Each row has a name. Each question is about the rows just above it. Places in a row count from 0.

[ 5 19 44  6 56] : bebos
[ 49  40 -52 -23  -3] : Ruraz
[ -6 -17  -9 -20  31] : tepub
[ 28 -41  42 -45  44] : vabos
[ 19  17  29   6 -20] : Pefa
Every place of [5] in bebos:	0
Shift each entry of [-6] by +1 times 1:	[-5]

[50 -6  5 -5  6] = kav
[-13 -49 -13 -17  -5] = vur
[-13 -49 -13  -7  -5] = Rimal
[-13] with -1 step of 1 on every entry:	[-14]
Shift each entry of [-13] by -1 times 1:	[-14]

[ -8 -35  -6 -33  29 -40  49  57  50  31   1 -33 -53 -58 -49 -29   5  36
  55  59  48  25 -13 -40 -56 -58 -45 -18  18  41  54  54  39  15  54 -21
  54 -45 -57 -54 -38 -10 -21] = sili
[  3   7   2 -31  -4 -36  -9 -39 -19 -23 -27 -31 -37 -40 -41 -39 -39 -39
 -39 -39 -38 -35 -35 -36 -35 -32 -25 -20 -16 -41  -4   2   7  12  -3  16
 -39 -41  24  27  30  34  36] = Fodi
[  6   2  -8 -22 -15  19 -20 -24 -26 -27 -26 -22 -17 -10  -2   4  12  18
  25  28  29  26  24  19  12   6  -2 -10 -18 -23 -27 -28 -27 -23 -54 -18
  28 -12  -3   6  12  19  23] = teze
[ 20  22  25  26  27 -29  30  33  33  30  27  26  23  19  14  11   3  -4
 -10 -14 -19 -23 -24 -29 -32 -33 -30 -30 -12 -26 -23 -20 -16 -11  -2  -4
 -14   1   7  12  16  20  23] = letef
[ -4  -1 -11 -21 -20   9 -25 -30 -31 -31 -28 -21 -14  -4   7  15  24  30
  35  36  31  25  18   9  -1 -12 -21 -28 -30 -32 -32 -28 -22 -12 -20   1
  36  10  18  26  29  32  32] = bibo
[ -8  34  35  29 -40 -11  37 -32  37  33  30  29  27  25 -11  18  16 -11
   7   2  -2  -6  -9 -11 -15 -20 -20 -25 -27 -29 -32 -34 -34 -33 -50 -33
   2 -38 -40 -39 -35 -31 -29] = logu
[ -2  29  30 -13  27  19  23  18  11   3  -4 -13 -20 -27 -31 -30 -30 -27
 -22 -16  -7   2  13  19  25  29 -34  29  27  24  19  11   1  -9  -1 -16
 -16 -24 -30 -31 -29 -26 -24] = papig
[ -9 -37 -33 -12 -32  34 -31 -30 -26 -23 -18 -12  -7  -2   4   9  13  18
  24  29  31  33  33  34  36  37  36  35  33  35  36  34  27  19 -18  15
  29  10   6  -1  -6 -12 -18] = Suzet
Move every entry of [-32] by -1 step of 1.	[-33]
At which places does sili hold [-21]?	35 42
Every place of [-11] in logu:	5 14 17 23
Every place of [-39] in Fodi:	7 15 16 17 18 19 36
[29 31 33 33] with -1 step of 1 on every entry:	[28 30 32 32]
Places of [-35] in row Fodi:	21 22 24

[ -6  35   3 -22   6  25] = kifa
[ 10  10 -16 -16 -11  -7] = debad
[-28  52   8   0  -8   9] = Kor
[  9  16   1 -31   5  -2] = Nemi
[  9   2 -12 -16  -7   9] = zuba
[-11  39  -8 -30  -5  23] = sut
[-21 -25  15  54  -4 -42] = bigas
[ 24 -11 -19 -15 -11  15] = tobol
[ 31 -40  -8   2   2 -30] = Med
[ 16  43 -10 -56   7  32] = pimub
[ -3   0   8 -14  12  10] = misaz
Shift each entry of [9] by +1 times 1:	[10]
Move every entry of [8 0] by +1 step of 1.	[9 1]
[-22] with -1 step of 1 on every entry:	[-23]

[ -5 -53  22  -1 -18 -39  -3 -53   4] : guzek
[  5 -48  26 -12 -24 -23  -1  22 -11] : fon
[ 12  15 -12  -7   6  22  21 -18 -17] : Fot
[  3  10 -14  -3   5  14  21 -22 -13] : Lin
[ -9 -16  13  28   9 -31  17   3  28] : meleg
Places of [-53] in row guzek:	1 7
Shift each entry of [ 15 -12  -7   6] by +1 times 1:	[ 16 -11  -6   7]

[ 19 -18   3 -19  59  36] : Lav
[ -7 -26 -11 -46 -11 -51] : nin
[  8 -18  -6  45  48  24] : dek
[ 39  28 -33  26 -41  34] : gifik
[ 51 -47 -47  27  40  18] : lis
Every place of [-7] in nin:	0
Move every entry of [  8 -18  -6  45] by +1 step of 1.	[  9 -17  -5  46]
Move every entry of [-11 -46] by -1 step of 1.	[-12 -47]
Shift each entry of [39] by +1 times 1:	[40]
[3] with +1 step of 1 on every entry:	[4]
[-6] with -1 step of 1 on every entry:	[-7]

[-34 -17  37  20   1 -30  41   8   6] -> sukon
[-16 -16   0  24 -35 -56   5  14 -19] -> Tarod
[ 41 -17  37  41  41 -30  41  22 -55] -> sodu
[-47 -17  53 -18 -29  23  51  11  17] -> dor
[-44 -10  46 -18 -35  11  36  38   0] -> guza
[-11  51 -18 -30  51   7  -8 -16 -12] -> Daduf
[  9 -15 -56  -1 -57 -58 -49  16 -51] -> mun
Places of [36] in row guza:	6
Shift each entry of [-8] by -1 times 1:	[-9]
Every place of [-30] in Daduf:	3
At which places does sodu hold [41]?	0 3 4 6
Move every entry of [51] by -1 step of 1.	[50]

[31  4 13  4] : pamop
[-36  -3 -31 -13] : sop
[-29  27 -36 -19] : mev
[-28  27 -35 -19] : fufiz
[ -3  12 -14 -17] : nit
[-48  12 -45 -11] : povu
[-44  15 -43 -12] : reb
[ 10  12  -2 -26] : luru
[ 29   8  11 -26] : leneg
[-33  17 -34 -20] : lorob
[  5  -4  -4 -13] : musuv
Move every entry of [-48  12] by +1 step of 1.	[-47  13]
Move every entry of [-3] by -1 step of 1.	[-4]
Move every entry of [ 15 -43] by +1 step of 1.	[ 16 -42]
Places of [4] in row pamop:	1 3
Shift each entry of [5] by -1 times 1:	[4]
Move every entry of [ 5 -4] by +1 step of 1.	[ 6 -3]

[ 26 -10  10  27 -29  55  27  23 -15] -> pepip
[-14  21  -5 -39  -7 -28 -28 -44 -12] -> zevid
[  3  -9 -10  20  20  43  -9  27 -16] -> Tam
[-13  10  10 -51  -4   9 -15 -50   3] -> Kotil
Shift each entry of [ 10 -51  -4] by +1 times 1:	[ 11 -50  -3]
[-29] with -1 step of 1 on every entry:	[-30]
[21 -5] with +1 step of 1 on every entry:	[22 -4]
Every place of [-5] in zevid:	2
Move every entry of [9] by +1 step of 1.	[10]

